Below are the code and all the weights of a small trained network. Each question names an input and a target symbol and asks about switching units off, where a switched-off unit gives its printed mean instead of its output.

import numpy as np


def w(rows, s, z=0):
    codes = np.array(rows[::2]) - 128.0
    scale = np.full(codes.shape[1], s)
    scale[-1] = z or s
    return codes * scale


def f(y):
    return y / 2 * (1 + np.tanh(0.7978845608 * (y + 0.044715 * y**3)))


def softmax(a):
    e = np.exp(a - a.max(-1, keepdims=True))
    return e / e.sum(-1, keepdims=True)


def log_softmax(a):
    a = a - a.max(-1, keepdims=True)
    return a - np.log(np.exp(a).sum(-1, keepdims=True))


def net(x, mask):
    ids = ['ΓΔΞΦζηθτ'.index(c) for c in x.split()]
    T = len(ids)
    res = E[ids] + P[:T]
    u = 0
    for l in range(2):
        r = res
        for j in range(2):
            rows = slice(2 * j, 2 * j + 2)
            q, k, v = (r @ M[l][rows].T for M in (Q, K, V))
            z = softmax(np.where(np.tri(T) > 0, q @ k.T / 2**0.5, -1e9)) @ v
            o = O[l][rows]
            res = res + np.where(mask[u + j], z, o[:, -1]) @ o[:, :-1]
        u += 2
        y = f(res @ A[l][:, :-1].T + A[l][:, -1])
        res = res + np.where(mask[u : u + 4], y, B[l][:, -1]) @ B[l][:, :-1]
        u += 4
    return log_softmax(res[-1] @ U[:, :-1].T + U[:, -1])


Q, K, V, O, A, B = {}, {}, {}, {}, {}, {}
E = w([
[71,78,201,145,130],'Γ',
[99,138,97,131,84],'Δ',
[124,120,174,126,168],'Ξ',
[204,153,162,100,181],'Φ',
[137,143,103,148,128],'ζ',
[48,232,111,157,171],'η',
[176,178,59,136,96],'θ',
[131,253,203,88,165],'τ',
],0.018)
P = w([
[96,67,91,143,153],'0',
[149,53,119,61,68],'1',
[59,112,196,210,220],'2',
[115,53,9,94,201],'3',
[120,76,179,2,76],'4',
[69,115,134,151,237],'5',
],0.0094)
Q[0] = w([
[136,76,155,6,54],'L0H0',
[44,234,133,100,165],'L0H0',
[237,52,118,55,115],'L0H1',
[123,108,255,70,163],'L0H1',
],0.0096)
K[0] = w([
[37,114,33,250,128],'L0H0',
[82,249,93,60,174],'L0H0',
[253,144,136,100,210],'L0H1',
[251,116,133,125,180],'L0H1',
],0.0075)
V[0] = w([
[168,99,115,82,162],'L0H0',
[197,35,157,254,87],'L0H0',
[242,96,175,155,156],'L0H1',
[83,162,125,155,101],'L0H1',
],0.0073)
O[0] = w([
[136,75,188,106,160,133],'L0H0',
[123,193,2,14,169,2],'L0H0',
[149,108,134,27,122,124],'L0H1',
[222,150,155,225,149,120],'L0H1',
],0.0082,0.0065)
A[0] = w([
[26,14,79,146,106,14],'L0N0',
[113,241,77,90,93,252],'L0N1',
[87,185,254,97,153,125],'L0N2',
[97,149,134,161,50,59],'L0N3',
],0.0069,0.0032)
B[0] = w([
[31,222,33,113,114,142],'L0N0',
[255,182,137,185,115,137],'L0N1',
[224,93,139,170,93,254],'L0N2',
[104,54,218,78,90,136],'L0N3',
],0.0075,0.0084)
Q[1] = w([
[132,75,120,104,107],'L1H0',
[111,255,152,133,84],'L1H0',
[136,78,72,176,113],'L1H1',
[109,42,71,144,195],'L1H1',
],0.0079)
K[1] = w([
[131,88,47,146,89],'L1H0',
[132,146,126,200,161],'L1H0',
[149,103,121,177,74],'L1H1',
[68,109,2,147,205],'L1H1',
],0.0085)
V[1] = w([
[99,122,137,167,254],'L1H0',
[127,116,143,48,81],'L1H0',
[162,117,54,220,137],'L1H1',
[44,141,134,119,248],'L1H1',
],0.0085)
O[1] = w([
[69,33,110,138,174,194],'L1H0',
[148,187,102,118,147,41],'L1H0',
[88,134,92,173,176,141],'L1H1',
[98,148,255,170,147,3],'L1H1',
],0.0092,0.0033)
A[1] = w([
[100,122,60,29,6,51],'L1N0',
[214,96,120,22,120,115],'L1N1',
[1,170,62,135,145,1],'L1N2',
[40,89,125,111,32,203],'L1N3',
],0.008,0.0048)
B[1] = w([
[142,197,227,192,254,191],'L1N0',
[83,156,89,93,82,253],'L1N1',
[56,239,135,170,63,156],'L1N2',
[165,84,180,161,124,187],'L1N3',
],0.01,0.0074)
U = w([
[132,173,161,161,181,8],'Γ',
[125,101,75,132,188,251],'Δ',
[104,189,210,85,119,104],'Ξ',
[220,49,147,157,96,147],'Φ',
[146,168,112,149,2,51],'ζ',
[93,44,101,51,127,254],'η',
[95,51,156,89,224,108],'θ',
[180,127,55,154,162,100],'τ',
],0.0085,0.0047)

Each question gives the input, a string of symbols that net reads in full, and the target symbol t.
The units are the heads (2 rows each of Q, K, V and O) and the neurons (one row each of A and B). Each row of codes is followed by its name. A weight is (code - 128) times the scale printed after its matrix; where a second scale follows, it is the last column's (O, A, B and U).
mask holds one flag per unit, layer by layer, with each layer's heads first. A switched-off unit (its flag False) gives its mean, the last column of its rows in O or B, instead of its output. The means were averaged over made-up inputs and are rounded, as every weight is.
A unit's drop is (log p(t) with every unit on - log p(t) with that unit switched off) / (log p(t) with every unit on - log p(t) with every unit switched off).
The circuit of an input: a set's keep is (log p(t) with only the set's units on - log p(t) with every unit switched off) / (log p(t) with every unit on - log p(t) with every unit switched off). Starting from all 12 units, units are removed one at a time, each time the one whose removal leaves the highest keep (on an exact tie, the one counted first), for as long as the keep stays at least 0.8.
units of the circuit, in order: the units of the circuit, biggest drop first
top k neurons: the k neurons with the biggest drops, biggest first
k most important neurons of layer l: the k neurons of layer l with the biggest drops, biggest first
which heads matter: for each layer, one digit per head in row order, 1 if its drop is at least 0.15 and else 0, layers parted by /
input Γ Δ θ Δ Φ, target Ξ: which heads matter	01 / 01
input Δ Γ Δ Γ θ, target τ: top 3 neurons	[L0N1, L1N0, L0N0]
input Φ ζ Ξ Ξ Ξ, target Ξ: units of the circuit, in order	[L0H1, L1H0, L1H1, L1N0]
input ζ τ Φ Φ θ, target Ξ: units of the circuit, in order	[L1N0, L0H1]
input θ η Ξ τ τ θ, target Φ: most important neuron of layer 1	[L1N1]
input Φ ζ Γ Φ ζ, target Ξ: which heads matter	01 / 01
input Γ τ τ Ξ Δ, target Γ: units of the circuit, in order	[L1N0, L0H0]
input τ Φ τ, target Φ: units of the circuit, in order	[L0N2, L0H0]
input Ξ η Φ Ξ, target θ: units of the circuit, in order	[L1H1, L0N2, L1H0]
input Δ τ Ξ η Δ, target Φ: units of the circuit, in order	[L1N3, L0H0]
input τ τ Ξ η Φ, target Ξ: units of the circuit, in order	[L0H1, L1N0, L1H1]
input τ Φ ζ Δ, target ζ: top 4 neurons	[L1N2, L0N0, L1N0, L0N2]
input Ξ Ξ η, target θ: 2 most important neurons of layer 0	[L0N0, L0N2]
input Γ Φ Ξ η, target Γ: top 3 neurons	[L1N2, L0N2, L1N1]
input Ξ τ τ ζ Δ, target Γ: top neuron	[L1N0]
input τ τ ζ θ τ, target ζ: units of the circuit, in order	[L1N1, L0N2, L1H1]
input Γ Γ θ Γ τ, target ζ: which heads matter	00 / 00
input Φ τ Φ Δ Ξ, target Ξ: units of the circuit, in order	[L0H1, L1N0, L1H1, L1H0]
input θ Ξ Φ τ θ, target Ξ: units of the circuit, in order	[L1N0, L0H1, L1H0]
input Ξ Ξ τ η, target Γ: units of the circuit, in order	[L1H1, L0H1]
input Φ τ Δ, target Φ: 3 most important neurons of layer 1	[L1N1, L1N3, L1N2]
input Φ θ η Γ, target Ξ: 2 most important neurons of layer 0	[L0N0, L0N2]
input Φ ζ Ξ Δ, target ζ: top 4 neurons	[L1N2, L0N0, L0N2, L1N0]
input Φ τ Γ, target Φ: top 2 neurons	[L0N2, L1N1]
input Ξ τ τ Φ Γ, target Ξ: top 2 neurons	[L1N0, L1N1]
input Γ τ Δ τ θ Γ, target Φ: units of the circuit, in order	[L0H0, L0N2]
